Below are the code and all the weights of a small trained network. Each question names an input and a class and asks about switching units off, where a switched-off unit gives its printed mean instead of its output.

import numpy as np


def w(rows, s, z=0):
    codes = np.array(rows[::2]) - 128.0
    scale = np.full(codes.shape[1], s)
    scale[-1] = z or s
    return codes * scale


def norm(h):
    return h / np.sqrt((h * h).mean(-1, keepdims=True) + 1e-5)


def f(y):
    return np.maximum(y, 0)


def log_softmax(a):
    a = a - a.max(-1, keepdims=True)
    return a - np.log(np.exp(a).sum(-1, keepdims=True))


def net(x, mask):
    res = np.array(x, float).reshape(1, 2) / 4 @ E
    u = 0
    for l in range(4):
        y = f(norm(res) @ A[l][:, :-1].T + A[l][:, -1])
        res = res + np.where(mask[u : u + 4], y, B[l][:, -1]) @ B[l][:, :-1]
        u += 4
    return log_softmax(norm(res)[-1] @ U[:, :-1].T + U[:, -1])


A, B = {}, {}
E = w([
[127,45,48,137,206,49,249,47],'x0',
[184,236,98,151,196,21,26,113],'x1',
],0.0018)
A[0] = w([
[109,57,76,166,167,49,249,57,47],'L0N0',
[173,218,65,218,144,46,73,135,206],'L0N1',
[71,18,100,119,106,144,233,156,253],'L0N2',
[55,125,242,58,95,210,159,160,239],'L0N3',
],0.0014,0.00058)
B[0] = w([
[133,189,127,180,26,49,105,102,218],'L0N0',
[255,76,215,62,166,210,103,68,226],'L0N1',
[146,164,181,97,254,156,28,183,239],'L0N2',
[121,167,104,161,232,64,135,76,254],'L0N3',
],0.0027,0.002)
A[1] = w([
[61,8,169,72,81,178,180,219,3],'L1N0',
[162,159,216,118,252,104,69,151,211],'L1N1',
[47,181,123,123,42,152,124,170,73],'L1N2',
[211,116,144,81,14,101,140,67,211],'L1N3',
],0.0019,0.0011)
B[1] = w([
[153,171,147,72,252,183,137,124,172],'L1N0',
[115,104,165,165,80,145,205,105,252],'L1N1',
[144,146,61,186,185,90,99,117,154],'L1N2',
[55,92,97,160,70,133,211,183,159],'L1N3',
],0.0036,0.0031)
A[2] = w([
[222,202,166,133,197,35,53,104,188],'L2N0',
[118,177,171,105,66,172,38,254,253],'L2N1',
[176,123,154,35,228,124,97,111,168],'L2N2',
[153,154,190,144,92,107,152,95,39],'L2N3',
],0.0035,0.00045)
B[2] = w([
[44,72,169,60,189,253,168,136,229],'L2N0',
[120,117,68,113,136,17,148,90,253],'L2N1',
[53,157,160,153,121,205,94,87,183],'L2N2',
[121,136,134,212,106,146,144,172,185],'L2N3',
],0.0039,0.0038)
A[3] = w([
[109,77,136,190,150,112,161,126,64],'L3N0',
[120,81,71,122,171,74,134,2,140],'L3N1',
[165,131,156,251,36,141,133,142,4],'L3N2',
[83,181,176,91,95,65,59,122,81],'L3N3',
],0.0032,0.00031)
B[3] = w([
[204,210,113,176,84,48,44,147,224],'L3N0',
[44,197,81,50,87,70,78,210,251],'L3N1',
[218,150,214,238,126,135,190,252,188],'L3N2',
[97,119,6,118,141,30,226,131,202],'L3N3',
],0.0032,0.0025)
U = w([
[68,174,59,78,136,3,146,153,193],'0',
[61,129,183,99,192,255,154,94,212],'1',
[218,163,189,239,92,108,158,207,169],'2',
[196,70,125,121,110,136,89,94,4],'3',
[175,126,113,121,97,163,107,112,37],'4',
[199,103,106,112,96,171,39,137,17],'5',
[214,93,129,84,89,149,110,124,4],'6',
],0.0083,0.0036)

Each question gives the input, the list of numbers given to net, and the class t.
The units are the neurons (one row each of A and B). Each row of codes is followed by its name. A weight is (code - 128) times the scale printed after its matrix; where a second scale follows, it is the last column's (A, B and U).
mask holds one flag per neuron, layer by layer. A switched-off neuron (its flag False) gives its mean, the last column of its row in B, instead of its output. The means were averaged over made-up inputs and are rounded, as every weight is.
A unit's drop is (log p(t) with every unit on - log p(t) with that unit switched off) / (log p(t) with every unit on - log p(t) with every unit switched off).
The circuit of an input: a set's keep is (log p(t) with only the set's units on - log p(t) with every unit switched off) / (log p(t) with every unit on - log p(t) with every unit switched off). Starting from the 12 units with the biggest drops (on a tie, the unit counted first), units are removed one at a time, each time the one whose removal leaves the highest keep (on an exact tie, the one counted first), for as long as the keep stays at least 0.8.
circuit, biggest first: the units of the circuit, biggest drop first
top k neurons: the k neurons with the biggest drops, biggest first
k most important neurons of layer l: the k neurons of layer l with the biggest drops, biggest first
drop of u: that unit's drop, to one decimal
input [1,-3], class 2: circuit, biggest first : (L2N0; L2N1)
input [-7,-1], class 0: circuit, biggest first : (L2N1)
input [-8,-8], class 0: 2 most important neurons of layer 0 : (L0N1; L0N3)
input [6,8], class 1: top 3 neurons : (L2N0; L2N1; L0N1)
input [2,3], class 2: top 4 neurons : (L1N3; L0N2; L0N3; L2N1)
input [-1,3], class 2: top 3 neurons : (L1N1; L0N2; L1N3)
input [-5,7], class 1: top 2 neurons : (L2N0; L0N1)
input [-3,3], class 2: top 3 neurons : (L1N1; L0N2; L2N3)
input [0,-3], class 2: 2 most important neurons of layer 1 : (L1N1; L1N0)
input [3,6], class 1: drop of L0N0 : 0.0
input [-7,1], class 0: drop of L2N1 : 1.3
input [1,0], class 2: drop of L0N3 : 0.1
